Below is a small trained network, with its code and all its weights. Each question gives an input and a target symbol and asks what happens when units are switched off, that is, made to give their printed mean instead of their output.

import numpy as np


def w(rows, s, z=0):
    codes = np.array(rows[::2]) - 128.0
    scale = np.full(codes.shape[1], s)
    scale[-1] = z or s
    return codes * scale


def norm(h):
    return h / np.sqrt((h * h).mean(-1, keepdims=True) + 1e-5)


def f(y):
    return np.maximum(y, 0)


def softmax(a):
    e = np.exp(a - a.max(-1, keepdims=True))
    return e / e.sum(-1, keepdims=True)


def log_softmax(a):
    a = a - a.max(-1, keepdims=True)
    return a - np.log(np.exp(a).sum(-1, keepdims=True))


def net(x, mask):
    ids = ['βζθλξπφω'.index(c) for c in x.split()]
    T = len(ids)
    res = E[ids] + P[:T]
    u = 0
    for l in range(2):
        q, k, v = (norm(res) @ M[l].T for M in (Q, K, V))
        z = softmax(np.where(np.tri(T) > 0, q @ k.T / 2**0.5, -1e9)) @ v
        res = res + np.where(mask[u], z, O[l][:, -1]) @ O[l][:, :-1]
        u += 1
        y = f(norm(res) @ A[l][:, :-1].T + A[l][:, -1])
        res = res + np.where(mask[u : u + 16], y, B[l][:, -1]) @ B[l][:, :-1]
        u += 16
    return log_softmax(norm(res)[-1] @ U[:, :-1].T + U[:, -1])


Q, K, V, O, A, B = {}, {}, {}, {}, {}, {}
E = w([
[131,64,67,181,74],'β',
[58,118,190,162,70],'ζ',
[65,180,127,121,71],'θ',
[84,187,109,97,111],'λ',
[234,128,117,117,102],'ξ',
[158,41,104,124,132],'π',
[194,77,127,140,114],'φ',
[84,75,157,48,253],'ω',
],0.021)
P = w([
[131,200,83,205,124],'0',
[85,72,167,151,33],'1',
[72,67,218,131,19],'2',
[73,90,224,96,10],'3',
[56,111,174,72,2],'4',
[63,161,175,78,65],'5',
],0.0093)
Q[0] = w([
[156,26,2,83,87],'0.h0',
[221,31,43,171,157],'0.h0',
],0.038)
K[0] = w([
[122,2,160,130,54],'0.h0',
[111,33,158,1,35],'0.h0',
],0.03)
V[0] = w([
[178,222,79,153,81],'0.h0',
[79,101,219,150,4],'0.h0',
],0.016)
O[0] = w([
[41,180,96,251,193,160],'0.h0',
[118,118,2,5,73,254],'0.h0',
],0.0095,0.01)
A[0] = w([
[195,190,195,121,77,122],'0.n0',
[225,167,147,177,112,34],'0.n1',
[116,126,127,112,185,149],'0.n2',
[112,162,139,132,105,69],'0.n3',
[123,58,133,123,160,81],'0.n4',
[181,62,96,189,90,171],'0.n5',
[179,162,104,97,106,95],'0.n6',
[171,133,131,107,93,199],'0.n7',
[131,63,131,125,197,3],'0.n8',
[111,94,134,151,117,47],'0.n9',
[165,159,74,138,130,86],'0.n10',
[212,192,123,137,106,38],'0.n11',
[104,175,163,109,121,84],'0.n12',
[103,131,97,133,118,94],'0.n13',
[103,59,128,96,251,63],'0.n14',
[103,50,120,40,253,116],'0.n15',
],0.029,0.0042)
B[0] = w([
[134,157,153,193,50,185],'0.n0',
[149,194,21,49,130,158],'0.n1',
[112,126,142,174,156,154],'0.n2',
[113,119,183,102,133,191],'0.n3',
[135,149,153,74,172,169],'0.n4',
[210,182,183,118,83,234],'0.n5',
[128,92,60,104,105,241],'0.n6',
[159,117,60,88,124,255],'0.n7',
[83,68,134,110,215,160],'0.n8',
[127,154,161,102,118,154],'0.n9',
[86,179,129,110,92,184],'0.n10',
[200,147,90,157,111,142],'0.n11',
[136,121,209,144,140,193],'0.n12',
[92,127,103,93,90,231],'0.n13',
[88,49,171,174,233,184],'0.n14',
[111,97,236,191,253,233],'0.n15',
],0.039,0.0088)
Q[1] = w([
[112,37,103,158,166],'1.h0',
[212,196,2,180,158],'1.h0',
],0.015)
K[1] = w([
[161,149,154,59,163],'1.h0',
[131,3,104,198,45],'1.h0',
],0.014)
V[1] = w([
[171,158,117,29,251],'1.h0',
[221,98,225,63,50],'1.h0',
],0.027)
O[1] = w([
[109,78,127,248,56,213],'1.h0',
[110,7,58,37,76,249],'1.h0',
],0.015,0.011)
A[1] = w([
[124,152,136,168,152,75],'1.n0',
[107,137,117,125,110,105],'1.n1',
[112,111,117,136,167,70],'1.n2',
[137,132,114,190,122,74],'1.n3',
[88,118,41,170,109,119],'1.n4',
[172,121,104,129,130,228],'1.n5',
[109,174,118,122,153,2],'1.n6',
[133,124,147,105,138,114],'1.n7',
[122,145,102,86,136,79],'1.n8',
[121,133,144,153,148,108],'1.n9',
[113,111,126,115,109,65],'1.n10',
[136,132,141,111,115,114],'1.n11',
[253,168,119,84,155,167],'1.n12',
[134,134,105,152,153,99],'1.n13',
[152,102,125,82,154,77],'1.n14',
[90,99,140,168,128,85],'1.n15',
],0.048,0.0057)
B[1] = w([
[118,147,35,101,146,157],'1.n0',
[152,107,132,130,129,167],'1.n1',
[135,115,155,141,170,145],'1.n2',
[173,124,136,150,36,147],'1.n3',
[185,69,86,54,145,184],'1.n4',
[166,144,154,80,135,213],'1.n5',
[114,112,218,95,119,171],'1.n6',
[137,146,116,144,112,152],'1.n7',
[157,80,161,149,101,210],'1.n8',
[112,132,78,105,123,156],'1.n9',
[100,142,99,131,164,173],'1.n10',
[145,135,107,138,134,166],'1.n11',
[255,216,174,136,141,255],'1.n12',
[156,86,129,122,142,136],'1.n13',
[59,151,122,173,102,207],'1.n14',
[156,122,137,148,204,172],'1.n15',
],0.06,0.019)
U = w([
[253,178,146,124,156,106],'β',
[185,66,92,56,146,124],'ζ',
[176,92,139,209,96,133],'θ',
[157,87,236,75,136,2],'λ',
[114,120,99,143,96,238],'ξ',
[154,160,60,182,139,189],'π',
[116,186,118,81,167,166],'φ',
[170,96,157,151,230,150],'ω',
],0.011,0.0034)

Each question gives the input, a string of symbols that net reads in full, and the target symbol t.
The units are the heads (2 rows each of Q, K, V and O) and the neurons (one row each of A and B). Each row of codes is followed by its name. A weight is (code - 128) times the scale printed after its matrix; where a second scale follows, it is the last column's (O, A, B and U).
mask holds one flag per unit, layer by layer, with each layer's heads first. A switched-off unit (its flag False) gives its mean, the last column of its rows in O or B, instead of its output. The means were averaged over made-up inputs and are rounded, as every weight is.
A unit's drop is (log p(t) with every unit on - log p(t) with that unit switched off) / (log p(t) with every unit on - log p(t) with every unit switched off).
The circuit of an input: a set's keep is (log p(t) with only the set's units on - log p(t) with every unit switched off) / (log p(t) with every unit on - log p(t) with every unit switched off). Starting from the 12 units with the biggest drops (on a tie, the unit counted first), units are removed one at a time, each time the one whose removal leaves the highest keep (on an exact tie, the one counted first), for as long as the keep stays at least 0.8.
circuit, biggest first: the units of the circuit, biggest drop first
most important unit: the unit with the biggest drop
top k neurons: the k neurons with the biggest drops, biggest first
k most important neurons of layer l: the k neurons of layer l with the biggest drops, biggest first
input ω β φ ζ λ β, target ζ: circuit, biggest first : [0.h0, 0.n6, 1.n4]
input β λ λ ζ, target ξ: most important unit : 1.h0
input ζ ω ω ξ ξ ξ, target ζ: circuit, biggest first : [1.n4, 0.n6]
input θ ω ζ φ φ, target ζ: top 4 neurons : [0.n6, 1.n4, 0.n9, 0.n3]
input π β ξ φ ω ξ, target ζ: circuit, biggest first : [1.n4, 1.h0]
input β λ π φ β, target ζ: circuit, biggest first : [1.h0, 1.n4]
input θ θ ξ θ θ, target λ: top 2 neurons : [0.n15, 1.n12]
input φ ω θ θ θ φ, target ζ: top 3 neurons : [0.n6, 1.n4, 0.n3]
input ξ ζ θ θ ω θ, target π: top 3 neurons : [0.n1, 1.n0, 1.n12]
input θ ω φ θ θ ζ, target λ: top 3 neurons : [0.n14, 0.n15, 1.n12]
input λ φ π λ, target φ: 3 most important neurons of layer 0 : [0.n6, 0.n5, 0.n15]
input θ ξ θ λ φ ζ, target λ: top 2 neurons : [0.n15, 0.n6]
input φ β ζ, target ω: top 2 neurons : [0.n5, 0.n1]
input ξ θ π π π ζ, target π: top 4 neurons : [0.n1, 1.n0, 1.n12, 1.n3]
input φ π λ, target ω: top 4 neurons : [0.n1, 0.n5, 1.n15, 1.n12]
input φ π φ θ, target ω: most important unit : 0.n1
input ω π ζ ζ β π, target ζ: top 4 neurons : [0.n15, 0.n1, 1.n12, 0.n6]
input φ φ ξ β ξ θ, target ω: 3 most important neurons of layer 0 : [0.n1, 0.n5, 0.n12]
input λ ζ λ, target φ: 2 most important neurons of layer 0 : [0.n5, 0.n15]
input θ ξ β λ λ, target λ: 2 most important neurons of layer 0 : [0.n15, 0.n6]
